Below are the code and all the weights of a small trained network. Each question names an input and a class and asks about switching units off, where a switched-off unit gives its printed mean instead of its output.

import numpy as np


def w(rows, s, z=0):
    codes = np.array(rows[::2]) - 128.0
    scale = np.full(codes.shape[1], s)
    scale[-1] = z or s
    return codes * scale


def f(y):
    return y / 2 * (1 + np.tanh(0.7978845608 * (y + 0.044715 * y**3)))


def log_softmax(a):
    a = a - a.max(-1, keepdims=True)
    return a - np.log(np.exp(a).sum(-1, keepdims=True))


def net(x, mask):
    res = np.array(x, float).reshape(1, 7) / 4 @ E
    y = f(res @ A[0][:, :-1].T + A[0][:, -1])
    res = res + np.where(mask, y, B[0][:, -1]) @ B[0][:, :-1]
    return log_softmax(res[-1] @ U[:, :-1].T + U[:, -1])


A, B = {}, {}
E = w([
[86,192,132,66,95,172,116,137,63],'x0',
[130,91,130,104,173,149,254,92,79],'x1',
[116,148,133,189,104,78,127,78,67],'x2',
[161,138,124,100,25,85,177,138,161],'x3',
[223,75,128,84,115,138,83,87,73],'x4',
[92,118,120,60,159,44,117,116,131],'x5',
[188,196,131,132,171,91,143,187,110],'x6',
],0.0063)
A[0] = w([
[159,142,142,190,96,214,147,146,125,61],'n1',
[98,180,136,82,102,160,122,134,88,70],'n2',
[115,148,129,187,101,83,126,91,64,64],'n3',
[127,138,139,131,110,124,65,145,153,69],'n4',
[126,151,131,135,109,120,61,136,154,54],'n5',
[212,93,124,92,115,126,94,101,77,53],'n6',
[129,135,130,126,131,129,133,120,135,34],'n7',
[112,141,128,194,100,81,130,94,53,79],'n8',
[77,151,124,151,133,124,163,145,154,70],'n9',
[110,129,127,140,195,155,92,116,102,64],'n10',
[89,184,126,75,89,178,118,138,63,32],'n11',
[100,120,128,150,200,155,100,128,119,60],'n12',
[126,146,139,140,109,125,71,137,149,70],'n13',
[99,127,121,147,190,157,94,127,110,71],'n14',
[187,198,134,131,174,98,142,169,108,64],'n15',
[127,140,122,138,106,126,68,144,148,72],'n16',
[75,152,127,152,135,123,165,144,155,67],'n17',
[94,169,127,84,119,162,116,130,86,63],'n18',
[123,107,130,114,157,142,205,115,99,49],'n19',
[104,126,127,143,190,155,89,121,99,64],'n20',
[79,68,125,129,85,163,124,84,147,84],'n21',
[75,156,119,151,130,123,151,154,158,61],'n22',
[126,143,120,141,105,122,71,143,145,79],'n23',
[75,168,126,151,129,122,149,157,164,56],'n24',
[77,112,127,37,170,17,113,110,137,25],'n25',
[154,142,121,94,4,89,200,141,169,23],'n26',
[127,147,127,143,108,121,71,143,144,74],'n27',
[174,51,129,206,169,81,139,114,206,2],'n28',
[56,59,133,131,83,155,113,83,145,56],'n29',
[143,108,128,38,160,202,137,193,207,49],'n30',
[115,128,128,101,132,95,93,140,142,70],'n31',
[125,107,130,111,154,149,241,109,91,33],'n32',
[168,154,117,191,97,201,145,134,134,58],'n33',
[84,160,129,152,131,124,159,141,154,85],'n34',
[206,99,122,91,124,142,81,113,96,50],'n35',
[197,183,128,136,169,100,146,173,112,62],'n36',
],0.014,0.007)
B[0] = w([
[104,122,105,191,124,124,97,157,80,202],'n1',
[109,94,121,135,134,98,139,134,178,183],'n2',
[149,124,122,131,132,133,101,52,119,195],'n3',
[145,137,114,127,129,129,180,119,108,169],'n4',
[149,142,108,123,132,126,180,121,111,172],'n5',
[86,131,198,126,131,178,157,132,137,217],'n6',
[95,114,147,117,113,88,144,88,63,93],'n7',
[157,125,120,131,126,148,99,45,130,215],'n8',
[104,124,166,125,124,164,144,113,124,180],'n9',
[155,137,167,115,114,99,113,151,118,175],'n10',
[88,86,114,138,133,82,149,121,180,199],'n11',
[155,129,181,119,119,87,129,139,122,177],'n12',
[147,135,109,122,134,127,171,126,114,164],'n13',
[163,134,171,121,120,97,119,144,119,178],'n14',
[89,151,89,59,117,122,99,141,117,204],'n15',
[148,133,110,122,133,128,176,125,114,169],'n16',
[104,129,167,129,127,165,145,113,128,183],'n17',
[108,93,116,136,132,90,136,125,156,171],'n18',
[146,143,99,119,125,122,193,126,107,202],'n19',
[157,139,166,116,117,98,113,148,115,175],'n20',
[97,162,99,71,137,133,101,146,108,220],'n21',
[99,121,164,118,125,162,147,125,128,177],'n22',
[151,133,106,118,132,131,172,132,120,171],'n23',
[100,125,166,114,132,169,144,135,137,186],'n24',
[105,117,104,221,121,141,99,173,70,239],'n25',
[189,136,209,110,127,58,96,155,111,255],'n26',
[146,134,105,119,133,128,173,129,112,169],'n27',
[87,68,113,137,129,61,158,114,198,216],'n28',
[82,161,99,65,121,128,100,143,113,225],'n29',
[160,127,115,142,124,140,81,2,119,245],'n30',
[124,131,115,144,129,121,144,127,95,138],'n31',
[169,147,88,129,135,138,211,138,112,250],'n32',
[106,118,119,181,130,119,105,154,74,190],'n33',
[109,127,165,125,127,165,141,124,124,182],'n34',
[92,133,183,139,124,182,151,132,133,197],'n35',
[85,148,97,65,127,114,95,132,119,196],'n36',
],0.044,0.0047)
U = w([
[176,147,88,111,128,132,207,136,114,152],'0',
[90,119,193,113,110,195,142,128,148,142],'1',
[189,131,188,98,91,62,93,159,126,55],'2',
[96,59,102,128,120,73,134,126,202,192],'3',
[88,167,77,44,104,129,78,144,122,108],'4',
[115,113,99,204,104,133,91,160,74,253],'5',
[171,122,116,126,110,147,83,32,138,122],'6',
[210,131,90,150,143,214,48,201,254,87],'7',
],0.0081,0.0015)

Each question gives the input, the list of numbers given to net, and the class t.
The units are the neurons (one row each of A and B). Each row of codes is followed by its name. A weight is (code - 128) times the scale printed after its matrix; where a second scale follows, it is the last column's (A, B and U).
mask holds one flag per neuron, in row order. A switched-off neuron (its flag False) gives its mean, the last column of its row in B, instead of its output. The means were averaged over made-up inputs and are rounded, as every weight is.
A unit's drop is (log p(t) with every unit on - log p(t) with that unit switched off) / (log p(t) with every unit on - log p(t) with every unit switched off).
The circuit of an input: a set's keep is (log p(t) with only the set's units on - log p(t) with every unit switched off) / (log p(t) with every unit on - log p(t) with every unit switched off). Starting from the 12 units with the biggest drops (on a tie, the unit counted first), units are removed one at a time, each time the one whose removal leaves the highest keep (on an exact tie, the one counted first), for as long as the keep stays at least 0.8.
circuit, biggest first: the units of the circuit, biggest drop first
most important unit: the unit with the biggest drop
top k neurons: the k neurons with the biggest drops, biggest first
drop when u is switched off: that unit's drop, to one decimal
input [0,6,1,7,7,0,-4], class 1: circuit, biggest first : [n6]
input [-5,-1,8,-6,1,-4,0], class 6: top 3 neurons : [n8 n3 n26]
input [7,-6,-2,1,-6,-1,-3], class 3: top 2 neurons : [n11 n2]
input [-3,7,-8,6,2,-7,2], class 6: top 2 neurons : [n30 n25]
input [0,-4,-2,-6,-4,6,1], class 2: top 2 neurons : [n12 n14]
input [-5,3,5,-5,-1,5,6], class 4: top 2 neurons : [n15 n36]
input [3,-4,7,7,-6,4,4], class 2: top 4 neurons : [n26 n30 n6 n35]
input [-1,3,6,-6,2,5,-1], class 2: top 2 neurons : [n30 n10]
input [7,-7,5,8,-7,-6,-6], class 2: top 4 neurons : [n26 n32 n19 n6]
input [-2,-2,6,7,-7,7,2], class 1: top 3 neurons : [n24 n22 n17]
input [5,-3,-1,7,-7,-7,2], class 1: top 2 neurons : [n24 n22]
input [-4,4,-3,-4,3,-8,8], class 4: top 2 neurons : [n36 n15]
input [7,5,-8,-4,-4,-5,8], class 4: top 4 neurons : [n15 n36 n28 n8]
input [5,1,6,-7,0,8,5], class 5: most important unit : n25
input [4,3,5,-2,-3,-5,2], class 5: top 3 neurons : [n30 n1 n33]
input [0,7,-7,5,-6,-7,-8], class 4: top 2 neurons : [n21 n29]
input [-2,-5,-1,5,-6,-3,-8], class 4: top 2 neurons : [n29 n21]
input [-1,-1,1,0,6,4,6], class 1: drop when n4 is switched off : 0.0
input [2,2,7,-3,-3,0,7], class 4: drop when n36 is switched off : 1.5
input [8,-4,3,1,0,-5,-7], class 3: most important unit : n11
input [8,-2,-6,2,-1,-2,7], class 3: drop when n2 is switched off : 0.2
input [6,5,-6,1,7,4,1], class 1: drop when n6 is switched off : 1.8
